Rows and roughly how far along a hidden order each lies, from 0 to 12
[ -2  -3   5   7  54  17   7  -1  -4  -4   0   6 -11   1 -17 -35  -2  -7
  12   5  -7  -6   3  -6 -10   7   1  18   2   5 -10  12   4 -28   9   8
   9  -7 -11  -7  -2   3  17  11   0 -16  39   0 -13   2  -3   2   5 -19
  -4   6 -18  -1] : 1
[ -1 -17   4   6  42  10  -5   7   4  -3  40   8   3  -9  15  16   5  -1
  15  15   5  -2  -8   0  -7  17   3   4   1   4  -3   1   7 -24   8  10
  10  -1   0  -6   1  -6   4   7   0 -38  13  -4 -27  -5   1   1  10 -19
  10   8 -16  -2] : 5
[ -2   9   2  -1 -50 -32  -3  -8  -6   0  17   0   6 -22  23  -2   2 -24
   1  46  -6  -1 -14   4  -7  10   7 -31 -15  -3   7 -24  -1 -12  -2  -2
 -22   7   3   4   5 -12  -2   0  -1  -6 -21   2 -14   6   0  13   4 -10
  -3  -6   5 -10] : 12
[  2 -26   3   0  12  16  -8  16   3   4  24  12   8  -1  20  43  10  20
   1 -16  10   7  -5   2   0  -1   2  -4   9  -2  15  17   9  12   7   2
   9   4  12  -4   2  -2  -9  14   0  -6   4  -5  -2  -5  -1  -9  -1  -2
   9  -3  -6   1] : 5
[  2 -34   2  -3  34  20 -14  20   6   4  23  14  10   5  24  51  10  31
  -1 -15  12   9  -5   3   5  -7  -2   1  14  -2  17  23   9   3   6   0
  16   5  13  -3   2   5 -16  20   2  -5   7  -8   8  -3   0 -13  -1   4
   9  -2  -4   3] : 3
[  0 -14  -3 -15  -5  -8  -6   4   7   1  14  15  12 -13  19  39   4  21
  -7  11  10  10  -8   2   5  -3  -5 -17   5  -7  20  16  14  10   3  -4
   4   4  11   3   6   1 -10  15   0 -14 -15  -6  10   1   1 -10  -3   9
   7  -6  10   4] : 4
[ -3   7   3   3  20  -3   8  -1  -3  -3  -4   4  -6  -6 -18 -26  -5 -14
   3  15  -6  -4   1  -1  -5   3   6   5  -5   3 -11   5   4 -20   3   3
  -1  -6  -7  -3   0   0  14   4   0 -16  18  -1  -3   2   0   4   4  -8
  -6   4  -3  -2] : 4
[ -4   7   4  -6 -48 -40  20 -15  -5  -2  -7  11   7 -26 -20 -46  -5 -41
  -6  49 -18   1  -8  -5 -10   4  10 -24 -16  -1   5   1  16 -20   3  -2
 -22 -11  -5   5  11 -11  19   3  -3 -30 -11   1   2   3  -5  13  -3  -9
 -14  -9  14   1] : 9
[ -3   4   1   8 -16 -14  -1  -6  -3  -4  19  -7   1 -10  21 -18   1 -21
   6  37  -9  -3  -7   0 -11  12   5 -17  -9   0  -2 -28  -7 -15  -2   1
 -19   4  -4  -1   2  -4  -1  -5   0  -8  -4   4 -19   4   1  15   4 -14
  -1   2  -2  -9] : 10
[ -3 -10   5   4  36   6   6  -1  -1  -5  16   5  -3 -14   3 -22   1  -8
   8  28  -6  -1  -6  -5  -9  12   4  -3  -2   2  -3   4   7 -22   8   7
  -3  -3  -4  -9   3  -4   2  11   0 -27  21  -1 -17  -1   0   3   3 -21
  -1   5  -8  -5] : 6
[  0 -20   2   2  46   8   7   5   5  -3  -1  14   3   0 -18  -7   3  -1
   5  -1  -4   4   2  -6  -3   3   4  11   4   3  -1  23  15 -16   6   4
  15  -8  -2  -3   2   5  15  10   0 -27  24  -4   2  -4  -1   2   2  -4
   3   7   3   7] : 2
[ -1 -20   4   1  54  10  10   7   7  -2  12  16   3  -5 -14   0   2   1
   8   2   1   3  -1  -5  -4   6   5  11   3   3  -1  24  18 -21  11   6
  21  -9  -1  -3   1   0  13  11   0 -35  22  -5  -8  -5   0   0   6  -9
   6   7  -4   6] : 1
[ -3  19  -2 -12 -18 -27  15 -18  -5  -5 -14   5  -2 -18 -31 -48  -9 -31
  -1  33 -13  -2   0  -4  -5   7   0 -14 -12   2  -7   4   8 -19   3   0
  -4  -4 -12   8   4  -3  18   3  -1 -23  -6   1  -4   7  -1  10   0  -3
  -8   1   9  -1] : 2
[ -3  -9   3   2  63  21   8   0  -3  -5  -8   9  -9   0 -26 -32   0  -6
  10   1  -8  -3   3  -7  -7   7   0  13   6   5  -9  22  11 -23   9   7
  15  -6 -12  -6  -1   6  16  18   1 -26  39  -1  -8   4  -3   2   3 -14
  -2  10  -9   1] : 0
[  3 -10   2  -2  -8   7  -6   8   5   3  24   7   6 -11  31  38   6  20
  -3  10  12   5  -8   2   4   1  -4  -3   1  -7  17  -1   3  12   3  -2
  -4   8  16  -5   3  -9 -13   8   0  -8  -9  -5   2  -2   3 -11   2  -3
   4  -6  -3   3] : 8
[ -1 -10  -4 -14 -29 -17  -5   1   7   2  10  12  13 -10  14  40   2   7
  -9   7   9   9  -6   3   5  -3  -2 -20   1  -7  18   9  10   6   2  -5
   2   2  13   6   7  -2  -6   4  -1 -15 -25  -4  13   0   1  -8  -4  12
   6  -8  12   3] : 5
[  1  10   3 -14 -63 -27  -2   1   0   4  28   7  14 -28  32  35  -1  -4
  -7  31   9   3 -15   8   1  -2   4 -34 -14  -7  20 -11   0   3   7  -7
 -17   8  16   5   6 -21 -14   1  -2 -12 -38  -6  -6  -1   3  -1   3   0
  -1 -13   5  -5] : 12
[ -4 -29   9   8  63  12  10   6  -3  -1   4  19  -2  -8 -13 -19   1  -8
  10  17  -3   1   1  -7  -8   5   9  12   3   3  -1  24  19 -32  14   8
  13 -12 -10 -11   4  -1  23  26   0 -34  38  -3  -4   2  -6   2   9 -24
  -6   1 -15   3] : 2

Part 2:
[ -6  -9   4   2   7  -3  -6  -4  19   4  19  -3 -14 -13  -2  -7   7   4
  10  -5  11   9 -23 -17 -11] : 12
[-15  14   5  -6  -2  -3   4  19   3  -8   2  20  -5  -4   4  -5  -7  -7
  12   2  12  20  -6   8   0] : 12
[-10  17   5  10  11  -5 -39  46  12 -10  34 -12  14 -21 -23  -3   3 -14
  20   6  28  -1 -17 -26 -17] : 7
[  5 -14   2  14 -21  -3 -10   1   1  -9   5   5  -4 -11 -15   4   8  -5
  13  14  17  -1   8 -28 -13] : 6
[ 21  12  10  14   0   1 -10   9   5  -2   5  -4 -10 -12   5  -8 -12  -7
  13   0   4  15  -9  -4 -12] : 7
[-14  10  -4 -10   1   4  -8   9  11   6  12 -10 -17  -5 -18 -23   0  -9
  10   4   5   8  15 -14 -18] : 0
[  6   2  15   6 -17   1 -28   6   1  -2  -3  14 -11  -9 -19  -4  -2   1
  10   1 -20   6   0 -26  -9] : 4
[ -9  12   8 -14   5   1 -25  29   1  -6  33   3 -23  -6 -12   7  -7 -14
   5  12  16  17 -10 -14  -3] : 3
[-16  16   3 -10   3   4  -6  17  10   5   6   2   1 -13 -32 -16 -17   0
  18 -12  -2   4 -13 -16 -18] : 6
[ -6  14   9 -18   2   6 -24   7  -1  -1  15   5 -22 -18 -10  -1 -16  -4
  13   4   3   8 -16  -4  -4] : 7
[ -3  13  -2  -5 -13   6 -20  16  15 -14   9 -27 -12   7  -3  -9   4 -10
   9   7  16   0  14 -10 -16] : 4
[-15  16 -17  -4   8  -2 -11  -4  -1  -3  12  -1 -12 -15  -8 -19   4 -12
   4  -3  14  -6  14   1 -13] : 1
[-15  -4   3  -6   8  -6  12  22  -1   0  -2  21 -12   1 -10  -6  -9  -3
  10   1  16  14  -3   5 -11] : 9
[  6  -1  16  -2  13   1 -25  22  11   5  31  -3 -24 -16  -6   1   2  -6
  14   6 -10   1 -15 -31 -22] : 3
[-10  16  -7   7  -2  -1   6  17  11  -1   0   2  14  -4 -13  -9 -19   2
   6 -15   3   6  -9  -9 -13] : 7
[-12  14 -17 -24  10   2   1 -15  -6  18  16  18 -17 -19 -12 -24 -15 -10
   3 -20  30  10   0  14  -2] : 0
[ -3  -2   4 -15   2  -3 -10  20  -2   1  14  18 -11   3 -13   4  -3 -11
  10  -3  38   6  -9 -15 -13] : 6
[-13  14  -4   5   4  -3 -27  19   7 -17  13 -13 -11  -3  -7  -6  11 -14
   7  15  13  -9  13 -23 -21] : 2
[-13  19  -5 -16   4   2  -4  14   0   8  16  13 -12 -12 -12 -23  -9 -12
  12  -3  23  16   5   9  -6] : 3
[  4  12  14  17  11  -5  -4   5   9  -7   4   9  -9  -6  11  -5  -3 -10
  11   6   8   3  -9 -22 -20] : 6
[  4   4  -8  10 -11  -1  21  25  12  -7  12  -5  -6  -6   6  -9  -4  -1
  11  -6  -8  18   0  -2 -11] : 8
[ -4   0 -15  -3  -3   1 -24  13   4 -18  11 -14  -6 -18  -5  -1   3  -6
  15   1  15 -22  -4  -3 -20] : 10
[  2  -9  -8  -6  -8  -1   2  -5  -7   7  -4  21  -2  -3  -6   3  -5  -1
   6  -3  40  -3  -2  -2 -18] : 7
[-10  13  -5 -11   4  -2 -34  15   1  -1  36   7  -8  -8 -11  -5  -3 -14
   0 -11  31  12  -8  -9   2] : 0
[ -9 -10 -16  -4  13  -9   1   3  -4  12   8  15 -23  -8 -23 -27  -4  -7
   5 -23  18  13   6  15  -6] : 2
[ -3   2  15  -8  -5   3 -23  -3  15 -13   1 -22 -17   6  -3  -2  -7  -6
   6  -1  29   4 -15  -2   0] : 12
[ -2  24 -26  -2   3  -5 -21  -8   5  -5  -5   8  -3 -12 -19  -8  -4   0
   2 -32  -3  -2 -11  -2  -8] : 8
[  5  13  -5  -4  -4   0 -39  22   2  -6   5   0  -6 -14  -9  -6  -2  -1
  10 -15  -6 -15 -12   1 -18] : 9
[ -2 -22  -1   8   4  -4  -4  19  17   9  13  -6 -12 -12 -23  -2  11  11
   7   8  19  12 -14 -20 -17] : 11
[-10   0  17  -9 -16   6 -15 -12  18   7  10  -4   6   3  -6 -14 -13   3
   2 -19  17   1  -8 -22  -3] : 4
[-10   8  11  -6 -16   6 -11  12  18  -1   9 -15  -8   9  -8 -13   1  -4
   5   6   4   5  13 -21 -16] : 1
[-11   3 -10   3 -10   0 -14  20   4 -13  19  -8  -6 -21  -8 -14   5 -11
  14   9  10   0  15   2  -8] : 5
[  6  20 -18  -7   0  -1 -22  29   3   4  25  15 -12   4 -11   9   7  -5
  -5  -2  28  14  -1 -17 -10] : 1
[ -8 -19  30   7   2 -10 -20  20  15 -11   9   9 -13  14   5  -1  12  -4
   8   3   9   5 -10 -22 -10] : 10
[ 25  21   9   4  -3   3 -27  26   6  -2   7  -5 -10  -9   0  -8  -3 -11
  18  -1  11  13  -8   2 -15] : 8
[  1  15   2   4 -15  -1 -33  29   7 -10   5   6  -2  -2 -26   6   3   2
   8  -6 -20  10  -6 -31 -10] : 6
[  6  12 -14  -1   1  -5 -24  39   1   3  16  18 -14  11 -21   5  10  -4
  -2   2  28  17   6  -9 -13] : 2
[ -7  22  -7  -1   6  -3 -30  26   6 -17   1  -3  -1  -5 -16   2  -2  -3
  13 -12   1 -11 -15 -11 -19] : 12
[-11  26 -15   5   0  -4   0  14  12 -10   0   4   6  -8 -21  -4 -10  -1
   8 -20 -13   7 -13 -15  -8] : 8
[ 11  11  18  15   5  -4  -9   8   2  -3   1  14   2  -5   9  -7  -2 -11
  17   0  15   7  -7 -13 -17] : 8
[ -2  12  -4 -18 -10   8 -16  -5  -2 -11  -4   1 -14  -4  11  10 -21   1
   3  -1  12 -11 -13  15  -1] : 12
[-10 -11   8   2   5 -11  10  30   2  -5  -5  21  -8   9  -2  -1  -3  -7
  12   3  12  14  -2  -1 -15] : 11
[ -5  -4  11   1  -4  -6 -15  38   3 -18   1   9  -5  15  -3  21   3  -8
  10  20  31  -8  -3 -21 -22] : 10
[-11  15   3  12  18  -7 -27  25   6 -15  25 -10 -10 -11 -16  -4  10 -19
  15  17  13   0   5 -37 -22] : 2

[ -6  -1   1  -1   5  -2   6  -4  -9  -2   4  -3  -8   1  -1   2  -7   4
   3   3  -2   5  -6   2  14   2   1  -2   3  -2  -6   0   2   2  -7  -7
   2   2   9  -1  -3  -1  -1  -4 -13   0  -1   0  -8   8  -2   1   2   2
 -11   1   1   1  -4  10   5   4  -6  -3   0 -11  -1   2  -5   5   4  -2
  -1   1  -4   1   6   7  -1   6   7  -2  -3   2  -1   8   0   6  -3  -4
  -4   2  -6   2  -1  -7   0   7   1   0  -6  -2  -3  -2   0  -4   0  -4
   6] : 3
[  7   1  -3  -2  -3  -1  -4  -2   2  -4   0   2   0  -3  15  -5  -3  -9
  -2   4   6  -4  -1   1   8   1   2   3  13   6   6   1  -5  -3   8  15
   2  -1  -5   2  -1   3   1   2  11  -1   3   2   4  -9   3  -2  -2  -2
   5  -2  -8   0   3 -10  -1   0   9   2   2   9   4  -2  10  -5   3   0
  -5  -6   1   5  -4  -9  -1  -6  -6   9  -1  -5   3   0   2  -2  -1   0
   1  -5  -1   3 -10  10   5  -1  -2   4  -4   6  10   1   0  11  -2   4
   2] : 4
[  2   3  -6  -8   4  -6  -2  -9  -5  -9   6  -3 -13  -6  15  -9  -2 -12
  -1   5   6   1  -9  10  27   5   2  -2  24   7  -3   0  -1  -1   3   7
   1  -1  -1   3 -10   5  -2  -1  -2  -1   1   3  -3  -3   2  -1   0   8
  -3   0 -12  -3   1  -1   2   5  13  -4   6 -10   3  -1   6   0  14   0
  -7 -14  -2  17   2  -8   2   1  -4  14  -7  -4   3  12   4   7  -7  -3
  -3  -7  -6   8 -17  20   8   2  -4   5 -16   1  10  -6   1  12  -3  -3
  14] : 0
[ -2 -15   8  14  -1   3  19  -3 -11  -1   4   4   4   8 -15  21 -16  10
  20   4  -4  -3  -5  -9  -1  -1   4   3  -6  -5 -13   6  -3   2 -10   1
  12   4  11  -1   4  -7  -1  -5  -5  -3   1   4 -12   8  -1  -1   0 -12
  -9  -1   7  10  -5  15  13  10 -11   7 -10  -1  -5   2 -14  -4  -5  -3
  -1  12 -12 -23   1  17  -8   6  21  -8   4  -3  -4 -14  -3  -3   9 -14
  -2   4  -5  -3   2 -32   0   5   9   0  10  -2  -3   2  -3 -18   2   1
  -7] : 9
[ -5  -3   0   2  10  -3  12 -10 -17  -6   6   0 -13   2  -2   5 -17   5
  13   1  -2   8 -13   3  32   2   3  -2  10  -2 -14  -1   3   3 -10  -9
   8   3  14   2  -9  -1  -2  -5 -15  -3  -1   9 -16  10   0   1   1   1
 -15   1  -3   4  -3  16  10   6  -4  -4  -3 -18  -1   2  -7   1   3  -4
  -4  -7  -9   1   8   7   1   4  15   2  -7   1  -2  12   1   6  -3 -13
  -7   3  -8   7 -11  -3   3   8   4   1  -9  -3  -2  -5  -2  -3  -2  -6
   9] : 3
[-23   9  10   4  11 -11  -7  -3  -5   0  23 -12  13  11   8   3 -30 -19
  16  24  10  -2   1  15 -13  -3  -4   7   4  -7 -14  13 -16  16 -12  19
   1  -3  11  -1 -22  -5  -5 -11 -37   7  18  -6  20   7 -10   4   3  16
  -2   2  -3   5 -11 -11   2  23   6   1   7  19   3   1 -13  11  18   8
 -22  15  -7  -6  10  -3 -14  25 -24   6  -9 -19  14 -26  14   9  -1 -10
  10  -9 -18  -8 -26   8   3  18  12  -2 -26 -11  10  22  15 -10  10  -6
  41] : 1
[  1   1  -5  10   4   0  -3  -3 -10   2   0   9  -2  -1  -5   0  -9   1
  10   0   1   2 -14  -2  13  -3   5   0  -6   1  -3   4   1  -1   1   0
   7   3   8   2  -3  -1   2   2  -3  -1   6  11 -12  -1   9   0  -1  -8
 -12   2   4   8   0   3   6  -6  -7  -2  -3  -5  -4   2   8  -9  -7  -6
   5  -5 -13  -9   2  -2   6   1  12  -4  -3  -3  -2  -4   2   0   1 -11
  -4  -4  -7   5  -3  -5  12  -2   0   0  -7   0   6  -4  -1   4  -2   1
   2] : 5
[ -6 -18   2   4  10   0  33 -17 -30 -12   7   2 -22   4 -15  11 -21  19
  22  -1 -10  10 -19  -2  47   4   7  -5  14  -3 -26  -2   8   0 -21 -22
  15   9  23   1  -8  -3  -4 -11 -16  -8  -6  18 -37  15  -1  -1   1  -7
 -35   0   1   8  -3  41  23  11 -12  -6 -11 -38  -4   3 -15   1   0 -10
  -3  -4 -15  -1  13  28   0   5  50  -4  -7   7  -9  26  -9   8  -4 -24
 -14  11 -11  11 -12 -19  -1  12   2   0  -8  -5  -8 -17  -8 -19  -5  -9
  -4] : 4
[  9   1  -7  -9  -3   4  -2   1   5  -1  -8   3  -7  -7   3 -10  12   3
 -10  -9  -2   2   1  -3  15   2   0  -5   3   4  10  -5   8  -6   7  -7
  -4   0  -8   0   5   5   3   5  14  -2  -7   2  -2   6   4  -1  -1  -3
   1   0  -4  -3   6   3  -4 -12   3  -3   0 -10   1  -1   9  -4  -4  -2
   8 -13   6  12  -4  -6   7 -11   1   1   3   8  -3  16  -6  -3  -4   6
  -4   2   6   6   9   7   0  -9  -8   1   5   5  -2 -11  -6  11  -5   2
 -10] : 4
[  7  -4   1   5 -10   5 -11   9  10   5  -5   5  14   2  -1   2  -1  -4
  -3   1   3  -9   7  -8 -29  -5   1   5  -9   2   9   6  -4  -3  11  14
   1  -2  -8   0  13  -2   4   6  16   1   6  -5  14  -8   4  -1  -2  -5
  10   0   2   1   2 -16  -3  -5   0   7  -1  24  -2   0   4  -7  -8   2
   5   8   1 -16 -10 -11   1  -4  -6  -1   6  -4   2 -26   0  -9   7   3
   5  -4   5  -6   7  -9   0  -6   5   2  14   4   3   5   0  -1   2  10
 -10] : 8
[  7  -1   0   7  -8   4 -17  10  12   8  -2   6  18   1   0  -2   4  -8
  -5   1   4  -9   6  -6 -25  -6   1   6 -13   1  13   6  -5  -2  14  19
   1  -3 -12   1   8  -1   3   7  12   1   6  -5  11  -8   3  -1  -2  -7
  12   0   3   1   2 -23  -5  -7   1   6   1  26  -1  -1  11  -9  -8   2
   4   7   0 -15  -7 -14   2  -7  -4   0   4  -6   2 -24   2 -13   6   6
   5  -8   5  -6   3  -4   4  -6   2   1   8   5   7   8   3   4   0   8
  -7] : 8
[ -3  13  -8  -6   5  -4  -7  -5  -3  -4   2  -2 -11  -8   7 -11   1  -8
  -8  -1   5   5  -6  16  20   4   1  -3  12   3   0  -3   2   0   2  -3
  -4  -1   2   3 -12   6  -1   0  -5   1  -1   3   0  -1   3   1   0  12
  -4   2  -7  -5   1  -3  -3  -5   8  -8   5 -17   3   0  10   4   3   0
  -3 -15   4  20   3 -10   7   2  -7   5  -7   1   3  17   1   6  -8   3
  -3  -6  -5   7 -11  25   6   2  -8   2 -19  -2   5  -5   0  13  -3  -3
  13] : 0
[  6 -25   8  22  -6   9  20  -2 -14   3  -4  13   3   9 -33  30 -11  23
  26  -8 -11  -4  -5 -23  -3  -7   8   1 -23  -6  -9   4   6  -2  -9 -14
  16   7  10  -1  17  -9   4   0  10  -7  -4  11 -24   7   3  -2  -2 -25
 -12  -2  15  14  -1  25  17  -2 -24   8 -17   1 -10   3 -12 -15 -21 -10
  12  16 -13 -39  -2  24  -2  -4  42 -19   9   3 -12 -15 -12  -9  13 -18
  -7   7   2  -4  17 -50   1  -1  12  -2  31   0  -8  -4 -10 -24  -2   4
 -26] : 12
